Table B holds the same points as the rows below and some others, measured another way and shuffled. Each row below is followed by which row of B it is.
B:
0: -182 -64 -126 298 155 37 -333 341 -112 444 -117 -352 -360 -42 -33 -571
 156 73 53 112 -175 2 97 -391 -2 -258 148 175 -184 -151 -202 120 103 245
 243 -43 86 -190 22 -82 -316
1: -41 -188 -129 74 30 -68 124 -21 -248 215 199 5 -118 -110 95 -156 40 241
 134 273 -56 -74 103 -206 -44 -75 121 84 41 -37 -135 -35 103 465 -79 12
 -17 186 -88 -261 192
2: -314 136 -31 64 34 -230 0 -45 -186 38 -374 261 -311 -192 80 61 -286 -242
 -421 -7 175 -273 177 96 -97 116 -74 -176 147 -219 259 -112 71 50 156
 -130 7 -207 -137 149 -197
3: -315 -254 70 -463 54 -89 307 -501 -248 53 359 -277 -389 -7 44 211 59 -41
 581 267 31 166 420 -216 222 -283 298 126 66 -31 -99 70 -188 339 -432 18
 -20 209 -269 -50 610
4: -60 -94 116 -399 -17 -152 173 -273 -108 -105 92 -199 -67 189 -9 34 159
 47 396 356 -89 -4 285 -87 48 -265 181 289 -193 201 106 43 -131 321 -119
 177 -67 201 -165 -379 311
5: 191 -8 232 190 -264 -130 -62 102 -93 -58 107 107 146 -240 0 -156 -79 103
 148 115 -3 -294 -203 -18 88 354 182 -180 255 -191 -29 -192 48 -20 -276
 -57 181 -63 103 -35 151
6: -347 -98 180 -293 -108 -221 158 -339 -105 9 60 -153 -381 0 36 246 -165
 -432 346 22 4 -16 299 -45 266 -114 151 50 104 -140 121 -47 -60 -50 -352
 -88 14 -102 -124 334 289
7: -629 -185 -20 -443 93 -212 383 -594 -273 112 116 -76 -668 -56 128 464
 -236 -436 238 58 142 102 563 -76 211 -259 111 21 169 -171 103 11 -90
 197 -343 -134 -92 24 -338 358 437
8: -89 -60 315 -414 -240 -268 260 -414 -74 -258 128 -18 -59 34 13 322 -108
 -251 408 167 24 -125 186 98 222 47 176 30 117 9 211 -122 -124 -22 -441
 30 17 61 -105 57 466
9: 231 92 266 372 -212 -42 -350 347 -56 10 -31 -27 131 -302 -78 -443 2 175
 70 69 -10 -304 -302 -112 67 389 244 -245 210 -287 -118 -123 3 -129 -125
 -74 293 -242 178 -56 -88
10: 256 1 400 -211 -445 -314 187 -182 24 -373 100 156 334 59 -5 182 -100
 -114 341 198 -88 -331 -100 209 152 268 108 37 102 100 289 -255 2 -94
 -404 92 42 81 70 -110 357
11: -305 -238 -57 25 97 8 2 -75 -227 373 254 -325 -467 -148 44 -161 37 -8
 369 114 -56 113 228 -373 186 -218 264 60 87 -231 -275 72 -4 262 -233
 -115 78 -25 -103 123 220
12: 25 375 -45 413 -52 -287 -252 396 -70 -70 -763 521 90 -143 37 -262 -260
 -61 -888 22 103 -586 -125 263 -379 339 -264 -176 -19 -96 454 -213 233 5
 613 -29 17 -299 44 -175 -707
13: 352 353 97 350 -146 -226 -365 534 62 -171 -644 271 412 80 -73 -520 49
 175 -539 211 -123 -548 -260 181 -352 221 -149 91 -285 159 390 -151 179
 59 621 176 36 -167 172 -574 -663
14: -208 -32 -173 368 207 57 -294 299 -225 429 -101 -176 -385 -245 9 -510 62
 179 -109 98 -5 -51 69 -358 -67 -92 158 -54 14 -284 -243 82 67 289 215
 -115 127 -179 -34 -79 -257
15: -170 89 165 -81 -172 -304 18 -68 -14 -76 -278 77 -153 64 16 98 -217 -415
 -57 3 -44 -248 131 130 68 24 -38 62 -16 -42 340 -137 79 -113 -7 -34 -12
 -198 -13 186 -97
16: 88 -87 192 191 -249 -121 -46 88 -87 74 176 -1 9 -206 18 -142 -97 -8 252
 70 -66 -209 -142 -98 164 241 190 -119 237 -224 -85 -164 89 -32 -329 -99
 156 -89 107 119 168
17: 30 -11 154 -143 -70 -115 115 -178 -206 -148 107 89 27 -180 14 15 -3 199
 148 270 125 -174 64 -14 5 164 207 -131 181 -80 22 -79 -125 217 -225 29
 82 117 -128 -273 325
18: 144 29 174 388 -174 -50 -320 354 -49 131 -29 -67 33 -225 -51 -444 -4 98
 83 50 -85 -247 -231 -153 71 255 192 -132 132 -253 -121 -100 85 -73 -66
 -79 235 -229 174 7 -143
19: -115 -85 -28 -122 -17 -180 149 -129 -155 48 1 11 -131 47 60 5 -17 -19 92
 230 -60 -108 199 -54 -22 -136 48 165 -74 65 110 -48 56 305 -22 58 -77
 112 -118 -192 119
20: 427 339 191 299 -154 -157 -316 420 -30 -289 -453 324 473 -135 -85 -467
 63 393 -439 260 51 -543 -316 170 -326 425 9 -147 -48 35 248 -166 21 79
 390 139 148 -92 115 -647 -383
21: 83 296 170 113 -144 -269 -147 154 -42 -237 -497 331 148 -86 -23 -116
 -155 -59 -437 104 89 -461 -80 231 -191 301 -78 -135 16 -45 389 -179 45
 -57 269 34 61 -193 14 -193 -315
22: 227 -27 103 127 -132 -92 0 80 -173 -50 117 123 198 -187 16 -219 46 348
 93 282 0 -256 -128 -57 -55 234 172 -87 133 -54 -55 -123 19 250 -123 47
 103 123 9 -379 167
23: -163 100 1 219 182 54 -395 276 -150 245 -235 -268 -313 -192 -82 -522 136
 151 -75 122 37 -71 79 -297 -47 -81 218 -60 -56 -242 -149 124 -94 142
 242 -46 183 -248 -45 -171 -288
24: -394 -102 -238 -231 261 -129 235 -277 -312 165 -66 16 -422 -8 114 77 -11
 40 -79 282 90 17 456 -125 -128 -322 21 149 -89 35 76 69 -8 554 135 33
 -152 173 -321 -257 120
25: 621 176 637 198 -513 -110 -345 311 117 -397 54 -22 593 -193 -186 -397 95
 246 355 170 -73 -440 -523 64 163 607 355 -239 205 -129 16 -226 -126
 -355 -348 65 381 -177 309 -249 122
26: -370 -165 -191 112 132 -80 -1 21 -205 414 -6 -162 -495 -64 86 -160 -55
 -130 43 71 -84 22 263 -274 46 -262 68 137 -32 -158 -92 38 143 303 47
 -108 -29 -70 -105 122 -60
27: -2 -51 -86 -163 23 -192 243 -160 -215 -58 -24 183 40 54 87 25 35 206 -48
 373 -2 -178 187 31 -186 -87 -9 164 -93 180 169 -67 53 503 92 145 -129
 279 -176 -505 155
28: -23 114 280 -50 -254 -282 -28 -37 11 -176 -221 100 9 -1 -13 54 -184 -310
 9 26 -18 -300 1 147 90 178 34 -30 63 -70 308 -171 29 -180 -104 -18 57
 -190 32 122 -25
29: 42 84 -28 512 38 18 -369 434 -172 254 -165 24 -91 -347 -13 -556 2 264
 -239 78 31 -251 -177 -214 -112 231 138 -214 132 -317 -180 -44 97 131
 187 -113 213 -226 83 -128 -311
30: -443 -317 41 -278 64 -42 201 -396 -242 268 395 -392 -591 -103 57 137 -15
 -197 616 109 -6 219 389 -336 340 -284 324 64 159 -227 -236 80 -116 207
 -509 -126 43 35 -201 284 530
31: -95 146 160 -157 -130 -295 91 -145 -88 -217 -291 226 -35 -8 25 153 -194
 -209 -171 115 83 -306 129 200 -50 125 -31 -36 36 -6 375 -150 -3 6 27 24
 -25 -75 -95 -54 -12
32: -16 139 -91 626 58 -11 -567 666 -26 401 -426 -139 -160 -113 -63 -762 62
 70 -338 1 -177 -247 -158 -256 -140 4 22 44 -168 -210 -72 13 225 59 505
 -71 152 -385 181 -82 -706
33: 173 156 348 38 -281 -215 -201 154 75 -197 -219 -18 169 30 -93 -192 -21
 -120 86 99 -104 -325 -126 80 70 186 108 20 -48 -15 225 -134 -6 -186 -20
 56 135 -194 130 -95 -114
34: -708 -284 46 -561 12 -251 483 -737 -238 117 246 -171 -752 -1 145 631
 -298 -646 465 -6 84 172 621 -86 372 -320 142 77 204 -187 99 -8 -82 97
 -567 -169 -109 18 -329 591 605
35: -157 -75 -46 130 66 -36 -242 220 -54 328 -97 -373 -285 101 -43 -432 154
 -45 183 138 -232 6 137 -313 45 -320 134 286 -259 -27 -88 98 75 205 175
 24 35 -134 24 -103 -221
36: 530 384 410 114 -347 -260 -248 290 77 -523 -443 342 632 -21 -124 -289 28
 224 -279 264 17 -603 -349 320 -217 500 21 -118 -51 124 420 -238 -35
 -126 219 197 145 -94 157 -587 -258
37: -72 162 53 -17 115 -72 -181 73 -147 -34 -296 -40 -102 -78 -56 -275 98
 164 -166 234 94 -173 127 -70 -154 -21 119 -24 -91 -42 95 44 -124 212
 258 69 75 -79 -116 -377 -166
38: 81 305 283 -26 -237 -328 -124 88 54 -337 -522 258 171 53 -50 -26 -159
 -232 -311 81 22 -459 -43 296 -108 249 -83 -34 -67 40 498 -187 27 -188
 210 69 38 -222 40 -128 -288
39: -149 163 156 -113 -59 -239 -12 -104 -107 -166 -315 148 -129 -81 -2 58
 -158 -173 -183 91 131 -260 137 121 -39 118 25 -106 65 -94 295 -93 -64
 -15 60 -12 39 -143 -108 -25 -61
40: -102 43 -63 -65 127 -111 -19 -2 -178 36 -196 -2 -132 5 11 -183 83 160
 -111 280 19 -128 198 -77 -169 -139 56 114 -146 57 100 31 -26 368 240 91
 -32 55 -153 -406 -82
41: 185 -44 387 43 -270 -51 -55 -48 -137 -142 305 -29 111 -369 -45 -96 -25
 184 415 145 106 -201 -193 -91 230 428 390 -336 413 -304 -176 -145 -161
 -95 -556 -91 293 -49 52 2 446
42: 31 2 112 327 -72 -6 -275 268 -119 176 3 -96 -98 -284 -31 -401 4 129 64
 68 -8 -181 -138 -207 64 196 225 -172 172 -306 -175 -59 29 13 -72 -107
 223 -201 85 11 -78
43: -2 71 63 -230 -8 -201 49 -77 -73 -146 -218 -11 33 195 -16 -82 111 53 5
 324 -74 -179 190 38 -129 -172 20 255 -268 232 269 -3 -38 293 204 198
 -90 109 -113 -475 -27
44: 444 188 221 6 -119 -99 -135 175 -83 -330 -152 137 470 -47 -94 -363 224
 537 -52 437 23 -362 -178 61 -228 254 160 -23 -86 158 126 -81 -121 254
 162 237 112 144 11 -828 -8
45: 183 23 85 28 -43 -77 -88 123 -115 -51 -40 -35 154 -13 -34 -325 179 328
 83 339 -69 -192 -32 -91 -107 26 155 92 -107 81 6 -22 -31 301 90 142 62
 106 -11 -530 14
46: -92 14 26 81 202 112 -345 200 -161 214 -64 -421 -256 -105 -110 -555 302
 310 176 259 -22 39 118 -384 -18 -206 323 54 -145 -132 -245 193 -178 279
 161 44 172 -100 -71 -371 -106
47: 207 136 199 294 -154 -89 -261 285 -74 -52 -136 91 160 -241 -47 -370 -9
 196 -82 132 20 -342 -229 -27 -46 343 156 -194 130 -186 11 -134 16 -15
 13 -25 211 -160 112 -195 -136
48: -318 96 -18 -110 22 -280 103 -152 -148 -21 -346 201 -281 -15 79 146 -231
 -295 -297 60 100 -222 268 115 -84 -31 -94 4 4 -57 342 -90 64 115 161
 -38 -83 -108 -164 58 -120
49: -735 -329 -271 -468 342 -80 375 -557 -350 376 204 -337 -842 70 135 253
 -5 -234 354 210 29 322 739 -331 136 -655 146 288 -87 -38 -93 197 -82
 567 -152 -49 -189 176 -428 95 399
50: -54 -151 93 -49 30 37 11 -130 -261 97 332 -187 -183 -276 -2 -166 116 301
 391 258 89 14 94 -284 121 40 379 -136 217 -214 -285 30 -168 285 -337
 -37 167 96 -123 -191 408
51: -178 -140 -72 -60 139 -8 177 -233 -381 117 250 56 -258 -361 86 -5 -12
 328 107 273 222 -32 190 -200 -17 70 248 -216 297 -232 -208 -3 -115 446
 -234 -73 78 178 -244 -212 401
52: 603 250 377 -71 -286 -183 -182 218 71 -496 -239 95 683 150 -157 -369 283
 437 53 458 -110 -435 -260 167 -200 241 126 131 -243 326 289 -118 -110
 113 183 340 95 125 110 -906 -66
53: -523 -52 -265 435 231 -16 -230 218 -261 588 -195 -76 -706 -343 102 -303
 -206 -202 -295 -138 63 -47 186 -321 10 -82 46 -159 173 -484 -182 26 182
 145 167 -301 96 -357 -71 419 -342
54: 127 -32 378 -232 -211 -107 61 -220 -113 -256 245 -86 93 -159 -55 25 47
 132 469 245 76 -143 -12 -33 193 217 352 -137 215 -104 -24 -85 -229 5
 -465 34 185 65 -50 -167 489
55: -142 -134 -130 -148 236 28 214 -275 -431 80 261 48 -212 -311 88 -39 98
 507 98 405 243 4 253 -218 -116 -17 264 -152 203 -120 -221 50 -173 631
 -140 13 25 303 -316 -482 445
56: 222 179 427 -193 -332 -281 -7 -74 35 -438 -171 137 296 37 -79 41 -52 -78
 104 191 11 -374 -92 235 40 285 109 -44 32 68 352 -184 -107 -156 -143
 114 92 -54 39 -218 113
57: -386 -235 -53 -94 121 -15 87 -212 -265 320 254 -280 -526 -160 62 -35 -9
 -52 356 123 21 129 314 -330 187 -223 261 19 128 -235 -230 73 -52 276
 -279 -118 54 9 -176 148 304
58: -316 -239 23 -82 50 -24 46 -172 -204 290 277 -334 -468 -125 38 -62 15
 -87 454 110 -42 122 253 -330 238 -207 287 51 104 -220 -238 64 -49 204
 -325 -110 81 -14 -118 172 310
59: -171 -2 -344 611 325 123 -378 495 -306 564 -189 -57 -366 -367 41 -706 78
 402 -393 131 37 -102 -1 -406 -245 -33 98 -123 28 -331 -325 86 155 455
 444 -129 134 -162 -39 -235 -460
60: -179 -6 94 -243 -50 -224 159 -242 -134 -81 -76 29 -168 21 37 142 -86
 -161 86 179 32 -130 240 27 36 -68 66 67 6 11 202 -57 -43 152 -85 31 -32
 32 -149 -67 166
61: 64 -12 128 352 -139 -49 -257 288 -80 175 1 -75 -58 -242 -25 -385 -30 61
 90 39 -67 -208 -174 -180 85 205 191 -132 155 -273 -138 -90 88 -30 -102
 -112 205 -212 129 58 -88
62: 229 145 -80 574 50 20 -463 622 -109 215 -304 26 136 -187 -52 -769 161
 454 -343 217 -87 -320 -254 -188 -278 144 74 -32 -113 -106 -101 -25 147
 258 476 40 153 -147 133 -500 -521
63: -659 14 -385 163 465 -17 -156 75 -322 522 -387 -130 -799 -170 82 -265
 -72 -108 -433 33 121 44 455 -311 -169 -372 -15 16 -89 -276 -52 173 57
 408 469 -158 -44 -224 -268 71 -408
64: 67 146 97 596 -83 -27 -430 474 -119 193 -219 100 -59 -432 -32 -509 -122
 121 -282 -52 66 -350 -285 -134 -35 416 134 -359 272 -436 -122 -131 112
 -107 92 -196 288 -375 158 98 -354
65: -110 1 4 -161 -72 -278 224 -186 -146 -85 -129 208 -63 53 90 150 -136
 -115 -84 198 3 -221 195 113 -77 -27 -52 110 -25 86 288 -120 86 244 20
 54 -114 100 -131 -159 88
66: -77 -36 61 74 13 -45 -140 85 -122 143 -6 -191 -176 -87 -32 -282 79 73
 167 161 -52 -76 71 -212 51 -53 203 32 -10 -127 -96 25 -28 158 -28 -15
 108 -80 -22 -116 3
67: -197 59 -8 213 143 9 -287 189 -185 232 -170 -162 -328 -240 -31 -388 31
 86 -91 79 70 -89 82 -243 -20 -2 186 -125 56 -285 -133 61 -52 125 139
 -103 170 -229 -54 -40 -195
68: -287 91 97 223 45 -43 -354 197 -94 232 -248 -219 -427 -216 -56 -320 -74
 -202 -45 -73 36 -106 74 -212 106 22 178 -143 84 -370 -58 35 -35 -123 60
 -178 198 -408 6 268 -268
69: -281 137 36 -75 3 -264 35 -115 -134 -47 -362 190 -261 -68 52 104 -224
 -280 -298 43 121 -248 217 114 -70 39 -62 -65 46 -104 321 -95 29 38 134
 -58 -25 -169 -137 77 -141
70: -20 76 150 176 -89 -105 -205 162 -83 47 -146 -32 -90 -166 -34 -253 -49
 -20 -17 63 2 -221 -50 -78 33 154 145 -112 88 -202 25 -76 5 -30 -7 -64
 154 -206 41 7 -115
71: -123 64 -119 146 148 -72 -240 259 -91 221 -325 -158 -199 80 -28 -440 141
 76 -164 201 -129 -117 145 -183 -164 -248 18 231 -297 41 64 81 81 299
 438 77 -17 -104 -36 -328 -386

-146 -57 218 305 186 -125 108 -57 -384 -18 99 91 -55 -228 48 -38 -106 30
 -100 18 69 -40 -127 114 94 55 84 -46 20 98 355 -93 -291 : 60
-232 -104 124 253 -9 -27 -154 -18 -75 -209 321 -107 -170 -272 395 176
 -198 -18 292 154 227 -237 -268 108 206 249 -77 171 -2 271 74 -87 -303 : 7
-168 -236 19 176 46 -17 -7 75 87 -205 -16 -217 -141 -171 168 186 -340
 -158 48 339 191 -456 -110 188 204 436 -167 78 -123 -114 -276 83 -298 : 70
60 -170 -295 134 -413 24 -57 92 191 99 -245 -401 84 452 -3 -325 251 -73
 28 318 -193 -121 179 -57 -130 14 -127 -185 -61 -65 -467 175 40 : 61
429 140 -182 63 232 -62 217 37 -249 469 46 191 126 169 -112 -490 808 355
 -277 -291 -114 384 -209 4 -204 -620 507 -350 43 -2 736 63 451 : 45
214 -3 -213 117 -428 -71 8 34 70 355 -344 -265 220 589 -191 -624 450 -23
 -193 113 -382 147 287 -170 -277 -326 36 -400 -83 -124 -363 68 174 : 58
-52 64 -23 -226 164 -19 -71 217 669 -137 -194 -382 -147 -267 166 300
 -457 -77 -67 213 317 -558 -349 219 273 357 -195 89 -467 -299 -608 -25
 78 : 35
753 -110 100 155 293 -46 -67 -34 8 558 563 599 -6 -67 338 -259 433 -314
 -81 -252 168 35 -301 -46 113 -425 604 -341 -122 -494 131 64 55 : 59
24 261 134 255 -259 -216 83 -128 -433 384 -208 -11 250 344 -260 -701 402
 202 -286 -204 -442 506 206 -209 -291 -579 155 -398 19 234 281 -242 49 : 20
-517 189 -65 184 -558 -128 21 -10 -175 -85 -591 -672 175 406 -293 -446
 44 337 -98 207 -440 199 299 -83 -273 -74 -367 -123 -6 511 -132 -190 -31 : 56
-322 -321 -101 183 161 75 -36 127 76 -443 157 -306 -278 -369 356 477
 -349 0 286 426 397 -579 -331 332 309 652 -209 316 -12 131 8 161 -290 : 6
-95 168 107 39 48 -92 -43 33 51 11 21 -136 -41 -158 124 -38 -78 133 -24
 -38 82 -46 -249 65 82 -55 10 -10 -166 130 61 -182 11 : 19
452 282 -31 46 -1 -118 11 -23 -100 562 94 187 180 228 -21 -593 698 214
 -210 -371 -198 463 -154 -162 -209 -761 450 -402 -68 15 387 -128 400 : 71
-199 67 58 -50 129 -76 26 136 274 -154 -232 -331 -99 -230 37 157 -396 29
 -130 174 163 -370 -211 184 182 282 -185 57 -299 -95 -285 -84 -51 : 3
358 -37 -56 -63 431 27 -19 137 290 134 342 154 -153 -318 349 170 116 -19
 12 -67 386 -278 -542 198 241 -12 304 -23 -215 -280 137 84 175 : 62
352 -202 -132 52 208 63 -70 120 264 113 328 87 -136 -138 372 99 162 -149
 108 95 307 -317 -370 138 186 66 227 -42 -122 -292 -61 184 58 : 32
297 -135 106 225 143 -67 -3 -22 -104 245 262 252 -24 -58 184 -162 141
 -196 -65 -20 91 -73 -138 13 90 -114 261 -195 -67 -244 58 31 -129 : 26
-71 439 168 30 -19 -213 65 -35 -157 246 -216 -103 146 29 -163 -416 171
 337 -285 -276 -207 357 -106 -73 -140 -471 113 -227 -156 254 298 -345
 194 : 43
-464 -26 264 402 -402 -188 -30 -126 -343 -112 -267 -300 79 134 -103 -272
 -326 -95 -62 247 -276 -18 315 -82 -50 155 -328 -90 -4 246 -277 -222
 -507 : 15
215 468 294 139 -179 -226 -123 -173 -230 523 133 202 219 156 10 -654 421
 154 -156 -474 -295 594 -71 -290 -192 -821 320 -382 -111 231 281 -436
 151 : 24
-573 -34 157 241 18 -51 -78 1 -146 -438 101 -326 -196 -390 272 312 -438
 155 254 237 231 -288 -268 212 224 435 -271 306 -4 473 162 -160 -364 : 38
190 -171 -267 314 -733 -4 -193 -40 -7 313 -86 -280 216 748 38 -675 591
 -133 142 228 -433 187 374 -279 -303 -306 -18 -347 98 81 -432 119 10 : 64
-57 96 419 576 -340 -217 -160 -314 -712 280 379 285 139 136 174 -553 256
 -43 108 -223 -296 489 122 -286 -126 -488 192 -243 199 443 393 -362 -406 : 12
-455 329 358 159 -341 -217 -168 -109 -59 -71 -197 -335 60 -40 12 -209
 -384 71 -25 3 -170 71 44 -101 7 -57 -288 -26 -197 380 -270 -464 -262 : 65
-309 -112 358 302 299 -49 -152 -64 -198 -333 575 109 -302 -679 550 467
 -477 -46 332 69 471 -355 -513 224 415 398 -20 317 -13 283 327 -188 -505 : 48
326 -206 -343 -10 337 100 91 201 195 76 203 -17 -132 -106 246 99 395 113
 41 105 305 -252 -426 241 109 44 275 -32 -45 -194 282 317 280 : 50
-110 -265 -396 20 280 130 143 236 114 -279 -4 -352 -217 -181 170 307 120
 281 117 332 331 -412 -383 370 134 406 -26 185 17 82 320 321 141 : 54
-321 72 70 -93 21 -58 -84 146 442 -276 -238 -464 -138 -268 133 279 -579
 -25 -5 263 232 -495 -239 191 247 433 -335 158 -369 -43 -534 -126 -116 : 22
-137 162 158 424 -731 -144 -313 -231 -338 224 157 -148 198 436 172 -640
 340 34 256 -61 -419 452 227 -354 -234 -483 -32 -222 133 578 -46 -329
 -206 : 2
-18 108 344 -25 427 -98 -101 46 263 -74 285 103 -208 -624 361 362 -523
 -136 -12 -63 437 -403 -534 205 405 222 48 116 -364 -184 -113 -220 -181 : 49
